In the rows, zero is written as 128.
Each row of numbers belongs to one of the elements below and depends on some of the facts about them. Some rows are named. Which element is each other row?

Some facts about the elements:
K_101: Φ a; χ K_153; ψ d
K_12: Φ b; χ K_418; ψ e
K_121: Φ b; χ K_958; ψ d
K_134: Φ a; χ K_944; ψ d
K_139: Φ a; χ K_70; ψ d
K_148: Φ a; χ K_735; ψ d
K_153: Φ a; χ K_960; ψ c
K_170: Φ b; ψ c
K_176: Φ a; χ K_555; ψ d
K_190: Φ b; χ K_240; ψ c
K_20: Φ b; χ K_702; ψ d
K_201: Φ a; χ K_364; ψ d
K_207: Φ b; χ K_301; ψ c
K_216: Φ a; χ K_935; ψ c
K_23: Φ a; χ K_911; ψ e
K_231: Φ a; χ K_426; ψ c
K_234: Φ b; χ K_176; ψ e
K_239: Φ a; χ K_344; ψ d
K_240: Φ a; χ K_308; ψ c
K_249: Φ b; χ K_407; ψ d
K_25: Φ a; χ K_543; ψ e
K_256: Φ a; χ K_499; ψ d
K_258: Φ a; χ K_170; ψ c
K_269: Φ a; χ K_295; ψ d
K_270: Φ b; χ K_537; ψ d
K_276: Φ b; χ K_336; ψ d
K_286: Φ b; χ K_380; ψ c
K_295: Φ a; χ K_447; ψ c
K_296: Φ a; χ K_716; ψ d
K_301: Φ b; χ K_328; ψ e
K_306: Φ b; χ K_546; ψ c
K_308: Φ a; χ K_800; ψ c
K_310: Φ a; χ K_705; ψ d
K_328: Φ b; χ K_413; ψ c
K_336: Φ a; χ K_306; ψ c
K_344: Φ b; χ K_683; ψ d
K_348: Φ a; χ K_71; ψ c
K_35: Φ b; χ K_590; ψ c
K_364: Φ a; χ K_256; ψ d
K_375: Φ b; χ K_974; ψ c
K_380: Φ b; χ K_904; ψ c
K_384: Φ b; ψ d
K_407: Φ b; χ K_826; ψ e
K_41: Φ b; χ K_310; ψ c
K_413: Φ b; χ K_627; ψ e
K_414: Φ b; χ K_900; ψ e
K_418: Φ b; χ K_139; ψ d
K_424: Φ a; ψ d
K_426: Φ a; χ K_190; ψ e
K_430: Φ b; ψ e
K_435: Φ a; χ K_487; ψ c
K_446: Φ a; χ K_286; ψ c
K_447: Φ b; χ K_703; ψ c
K_448: Φ a; ψ e
K_463: Φ a; χ K_963; ψ e
K_487: Φ a; χ K_794; ψ c
K_494: Φ b; χ K_809; ψ d
K_499: Φ b; χ K_23; ψ c
K_505: Φ a; χ K_20; ψ e
K_506: Φ a; χ K_201; ψ e
K_51: Φ a; χ K_889; ψ c
K_518: Φ b; χ K_996; ψ c
K_532: Φ b; χ K_941; ψ c
K_536: Φ a; χ K_518; ψ c
K_537: Φ a; ψ c
K_543: Φ a; χ K_505; ψ c
K_546: Φ a; χ K_231; ψ d
K_555: Φ a; ψ c
K_561: Φ a; χ K_121; ψ c
K_572: Φ b; χ K_375; ψ c
K_577: Φ a; ψ d
K_590: Φ b; χ K_831; ψ d
K_627: Φ b; χ K_931; ψ e
K_640: Φ b; ψ e
K_66: Φ b; χ K_698; ψ c
K_678: Φ a; χ K_276; ψ e
K_683: Φ b; ψ c
K_698: Φ b; χ K_95; ψ e
K_7: Φ b; χ K_849; ψ d
K_70: Φ a; χ K_41; ψ c
K_702: Φ a; ψ c
K_703: Φ a; χ K_7; ψ d
K_705: Φ b; χ K_920; ψ c
K_71: Φ b; χ K_207; ψ c
K_713: Φ a; χ K_134; ψ c
K_716: Φ b; χ K_101; ψ c
K_729: Φ a; ψ c
K_735: Φ b; χ K_982; ψ c
K_738: Φ b; χ K_985; ψ d
K_752: Φ a; χ K_532; ψ c
K_757: Φ a; ψ d
K_794: Φ a; χ K_430; ψ d
K_799: Φ b; χ K_239; ψ c
K_800: Φ b; ψ d
K_805: Φ a; χ K_494; ψ c
K_809: Φ a; χ K_752; ψ d
K_815: Φ a; ψ e
K_820: Φ b; ψ c
K_822: Φ a; χ K_348; ψ e
K_826: Φ a; χ K_738; ψ e
K_831: Φ a; χ K_463; ψ e
K_835: Φ b; ψ e
K_849: Φ a; χ K_51; ψ d
K_85: Φ a; χ K_12; ψ e
K_859: Φ a; χ K_799; ψ c
K_889: Φ b; χ K_448; ψ c
K_895: Φ a; χ K_678; ψ e
K_900: Φ b; χ K_216; ψ c
K_902: Φ a; χ K_270; ψ c
K_904: Φ a; χ K_805; ψ c
K_911: Φ a; χ K_93; ψ d
K_920: Φ b; χ K_815; ψ c
K_927: Φ a; ψ e
K_93: Φ b; χ K_414; ψ c
K_931: Φ b; χ K_561; ψ c
K_935: Φ a; χ K_757; ψ e
K_941: Φ a; χ K_148; ψ c
K_944: Φ a; χ K_258; ψ d
K_95: Φ a; χ K_35; ψ d
K_958: Φ b; χ K_85; ψ e
K_960: Φ a; χ K_66; ψ e
K_963: Φ a; χ K_424; ψ d
K_974: Φ b; χ K_446; ψ c
K_982: Φ a; χ K_249; ψ e
K_985: Φ b; χ K_296; ψ d
K_995: Φ a; χ K_835; ψ c
K_996: Φ b; χ K_713; ψ d

Some rows with their names:
K_735: [118 132 102  74 142 181 110 156 124  92 118 121 143 146 107 105 140 106
 110 127 201 114 102  79 123 178 153 101 133  92 158 107 131 137 141 106
 150 124 105  69 183 106 102 139]
K_93: [111 125  83  89 153 138 123 168 114  96 116 102 159 165 140 102 150  80
 106 134 184 117 106 101 123 195 164  78 136 112 138 132 127 130 143  98
 143 100 128 107 183 126 115 107]
K_506: [113 156 165 173 127  89 134 110 104 169 115 116  96 117  86 116  89 153
 114 135 106 201 150 127 123  95 100 142 140 173 153 119 114 112 196 149
 141 120 165 219  71 165 153 149]
K_982: [101 161 174 170 126 133 131  95 107 157 119 119  93 111  58 121  88 161
 120 142 117 206 147 118 130  88  91 142 145 163 162 100 120 126 206 154
 150 133 151 197  79 161 160 171]
K_941: [132 109 125 120 150 144 102 120 147 113 100 120  96  95  98 133 176 147
 146 113 166 137 154 105 161 135 127  72 172 123 155 143 168 116 136 134
 154 123  95 120 180 119  87 120]
K_705: [124 131  98  86 143 138 105 176 124 112 111 105 140 151 136 107 129  94
 113 111 179 105  96  91 123 182 150 110 114 107 147 118 130 121 143  97
 165  98 106  80 184  99  92 117]
K_23: [ 96 153 155 185 134  88 142 106  98 160 117 101 106 135  97 117 102 136
 116 147 100 209 152 135 127 107 105 117 147 184 142 128 117 118 205 148
 140 110 175 237  77 180 174 137]
K_757: [124 113 144 182 112 131 152  82 137 120 155 167 131 115 169 179 152 130
 172 130  63  92 140 190 140  71 101 158 125 133  79 140 148 143  58 166
 101 155 127 125  97 121 168 123]
K_996: [132 124 121 119  90 180 146 115 138 109 174 141 167 166 178 143 108 120
 134 144  79  85  93 144 103 135 132 164  76 111  75 115  96 160  81 119
  69 163 135  64  95 120 172 136]
K_902: [142 107 115 119 157 106 113 134 144 129  98 120 104  94 112 129 169 137
 142 117 155 131 156 123 162 131 135  83 165 130 146 152 167 110 131 126
 153 106 101 139 181 122  84 107]
K_752: [136 107 125 123 145 134  97 122 148 114  99 118  94  98 109 132 179 150
 140 105 164 137 156 102 155 139 128  70 171 123 155 150 165 109 128 134
 149 125  98 122 173 123  81 112]
K_12: [ 89 183 150 138 114 117 129 158  98 161 127 101 130 167 112 102  46 111
  84 124 128 176  91  96  81 144 116 179  76 150 165  84  67 132 202 118
 159 106 162 158  74 138 156 164]
K_216: [132 105 109 125 163 104 118 133 141 122  98 111 110 105 120 129 173 127
 143 125 152 135 155 129 166 140 136  67 170 134 140 158 166 112 139 127
 151 100 107 150 185 131  99  97]
K_121: [117 122 127 120 101 174 153 125 160 123 173 140 168 154 180 162 106 122
 129 137  76  87  94 147 100 137 131 176  59 109  94 115  79 172  76 117
  81 152 121  65  98 116 169 134]
K_71: [126 126  96  64 151 134 125 172 133 113 117 125 154 137 125 105 141 106
  92 127 199 111 115  92 109 183 169 107 129  95 161 129 113 138 121  97
 135 113 115  98 175 119  90 120]
K_139: [133 106 145 178 105 144 136  90 173 141 148 129 111 116 172 185 128 151
 184 120  28 105 128 179 160  88  89 152  88 149  77 136 136 139  93 146
 107 137 103 100 108 113 164 115]
K_295: [144 108 115 117 157 104 113 134 145 130  98 118 105  93 113 128 166 138
 141 117 155 131 155 125 163 134 136  81 165 132 144 153 167 109 133 127
 150 107 101 141 182 122  84 101]

Which element is each row?
No name comes twice in this set of rows, the named rows included.
[127  99 130 177 116 148 155  77 154 119 155 128 136 132 173 174 153 139
 173 151  37 118 142 188 157 101 108 115 123 149  63 153 138 147  92 146
  78 150 129 130 104 146 188 106] -> K_911
[165  96 138 163 108 156 152  78 162 124 156 146 133 114 135 172 122 154
 169 148  42 105 141 186 168  70 105 154 119 127  68 136 147 137  76 133
  94 171 123 111  93 126 158 111] -> K_101
[122 132  99  91 142 138 101 179 128 114 109 100 136 153 139 110 126  91
 115 106 173 104  94  91 126 183 146 112 106 112 150 117 128 120 146  98
 174  92 103  80 185  93  92 116] -> K_41
[176  90 139 166 102 133 143  85 161 128 155 142 131 120 150 167 125 155
 160 136  37 104 145 184 158  77 109 150 118 130  66 150 144 125  66 130
  88 172 135 119  80 129 145 100] -> K_95
[147 126  95  73 148 154 121 166 122  98 117 121 155 147  99 100 121  95
 103 135 190 106 103  97 134 165 159 115 133  89 147 111 138 123 133  86
 162 123 116  86 175 107  90 116] -> K_716
[151 114 114 104 151  96 111 135 134 141  99 127  98  82 117 113 166 144
 151 122 159 125 153 130 160 131 140  89 167 134 133 150 169 106 141 131
 136 101  96 136 191 120  87 118] -> K_240
[ 92 181 151 124 115 164 139 133  84 136 137 119 139 165  70  93  52 118
  84 154 150 181  96  91  90 132 121 172 107 131 163  68  83 144 209 122
 148 135 167 150  76 149 169 184] -> K_407
[143 148 164 173 124  85 135 112 106 166 117 117 103 121  65 112  71 151
 106 138 101 196 151 134 136  80 103 157 144 162 147 118 124  98 185 132
 155 133 174 222  58 163 136 134] -> K_960
[138 103 116 113 162 104 120 135 153 132  99 125 109  87 110 133 169 142
 134 120 160 133 160 124 158 133 140  83 165 127 151 154 157 115 126 125
 145 107 100 145 180 130  84 103] -> K_348
[129 121 132 127  75 196 125 106 139  96 176 137 157 171 182 144 126 134
 132 123  88  91  96 121  92 144 124 151  84 104  84 119  92 156  72 128
  65 184 138  44  82 119 163 142] -> K_494

The same elements again, as new rows of numbers:
Known rows:
K_729: [152 121 165 168 116 121 110  87 120 124 138 131 125 119 123 136 167 168
 132 143 110 114 120 126 132 144 136 127 126 103 122 167 159 140 136]
K_889: [115 120 147 151 113  89 101 107 115 112 127 115 107 144 128 135 154 167
 119 133 106 116 145  93 131 189 109 133 129 134 107 134 125 150 134]
K_683: [127 106 158 148 117  95  85 106 110 108 128 123 107 131 138 126 155 175
 110 153 110 107 131 115 134 186 109 128 130 131 113 182 141 170 136]
K_996: [106  80 139  93 126 120 157 164 141 123 106 141 126 123 140 100  91  91
 138 114 137 131 141 159 128 114 107 133 135 153 133 157  99 113 102]
K_518: [114 122 144 151 113  87 102 107 116 114 127 115 108 144 127 136 154 167
 121 132 104 116 145  91 131 189 110 133 128 135 108 132 124 149 134]
K_101: [131 101 133 116 133 154 183 147 149 165 115 155 142 117 135 111 114  79
 152  98 138 127 127 169 129 108 135 131 129 125 139 156 113  80 104]
K_577: [144  81 157 112 129 153 166 144 145 133 116 158 143 100 136 100 103  92
 151 123 141 128 116 193 130  72 135 127 133 122 148 192 135 104 105]
K_590: [104  83 129  97 130 120 159 165 139 139 106 146 124 125 148 104  96  84
 132 110 136 125 142 157 129 124 110 135 132 151 131 164  95 111 103]
K_927: [151 179  77 102 160 178 103 147 121 140 145 129 146 114 137 136 107 111
  99 160 164 138  93 152 123  61 156 114 122 118 153 117 151 155 150]
K_23: [141 195  55 114 143 168 122 153 134 147 146 105 149 126 127 136 109 106
 116 139 160 149 114 129 115  59 154 110 115 122 160  87 138 155 142]
K_499: [115 124 136 158 100  85 105 112 122 114 128 101 111 144 128 129 157 170
 129 131 107 119 154  91 127 183 109 127 123 135 118 146 127 167 128]
K_920: [114 118 146 151 114  88 102 109 113 110 128 115 109 144 127 133 153 166
 120 133 105 116 144  91 132 199 111 132 131 136 107 134 129 149 136]
K_239: [131  94 145 113 125 148 180 144 149 137 115 149 143 112 127 109 104  84
 159 104 137 136 127 171 128  82 133 131 131 125 141 144 119  83 103]
K_66: [112 126 133 155 120  90 105 110 115 139 128 120 106 145 138 141 162 159
 113 126 105 107 145  88 132 207 112 136 124 133 104 143 119 148 136]
K_735: [122 125 151 142 118 101 105 104 118 119 122 110 107 150 121 132 163 181
 117 136 106 118 139  95 132 222 101 129 132 139 104 123 121 140 131]
K_958: [110 172  59  87 163 141 100 174 111 113 139 115 135 142 140 131  87 105
  91 146 158 142 116 109 124 133 138 116 130 158 137  78 129 157 151]
K_985: [108  87 129  93 134 129 163 166 140 146 103 143 125 131 145 100 102  93
 132 110 137 125 137 158 130 158 105 131 134 156 130 162  96 107 102]

Which element is each row?
No name comes twice in this set of rows, the named rows included.
[143 198  60 101 165 186 123 149 127 162 141 121 147 133 128 142 117 109
 101 138 161 143 100 129 122 109 151 114 122 126 144  72 132 128 146] -> K_826
[119  66 151  91 130 128 142 163 134 119 106 149 124 113 151  93  91 100
 130 133 141 123 129 182 131 111 108 128 136 150 140 204 115 133 104] -> K_384
[128  87 145 116 128 144 183 149 144 124 119 154 149 115 126 105  98  81
 164 101 138 137 127 163 130 103 141 129 136 131 141 142 129  77 105] -> K_139
[148 137 160 160 116 127 125  83 128 127 131 119 125 136 104 142 173 175
 139 127 106 125 125 108 132 173 126 128 130 110 114 107 140 113 131] -> K_941
[139  98 152 104 131 160 181 140 152 141 109 146 143 118 118 106 111  99
 157 108 139 139 121 175 129 105 124 127 135 128 140 134 116  76  98] -> K_148
[115 181  49  92 146 142  99 173 124 131 136  97 130 139 141 129  95 113
  94 149 160 143 126 116 117 100 129 112 119 150 151  97 119 183 142] -> K_414
[132  96 140 119 119 146 182 147 154 139 116 141 145 112 127 105 105  87
 165 103 139 138 134 170 125  70 133 127 128 125 149 155 120  96  99] -> K_364
[146 197  67  97 162 187 122 146 128 152 139 117 146 132 122 140 116 115
 103 141 159 147  98 131 122 103 148 113 124 127 145  65 133 126 145] -> K_982
[110 114 145 153 117  84 106 113 109  98 131 118 113 147 126 131 147 163
 125 128 105 117 144  84 134 218 118 130 134 141 105 128 137 143 139] -> K_931
[112 120 151 148 111  79  94 100 116 111 129 121 101 134 127 146 149 160
 117 135 101 115 147  95 131 140 110 143 127 126 102 122 117 150 137] -> K_190
[143 136 160 164 110 118 122  83 127 121 135 121 124 130 106 145 167 168
 142 127 104 124 130 107 130 141 130 131 127 105 115 109 141 118 133] -> K_446
[123 122 155 139 116 100 101 100 119 110 121 109 107 147 118 134 160 184
 118 139 105 120 138  97 132 208 100 130 133 137 104 118 121 141 131] -> K_532
[111 126 135 155 117  88 103 109 114 134 128 120 106 144 136 141 160 158
 114 127 105 109 146  89 132 198 112 136 125 132 104 142 120 148 137] -> K_35
[104  80 142  91 125 113 151 158 141 121 106 146 120 119 140 108  87  86
 136 116 134 131 142 162 128  78 107 140 133 148 129 150  94 113 104] -> K_276
[132  95 142 118 121 146 181 147 152 138 116 144 144 112 126 106 104  85
 163 103 138 137 131 170 126  75 133 128 130 125 147 151 119  91 100] -> K_201

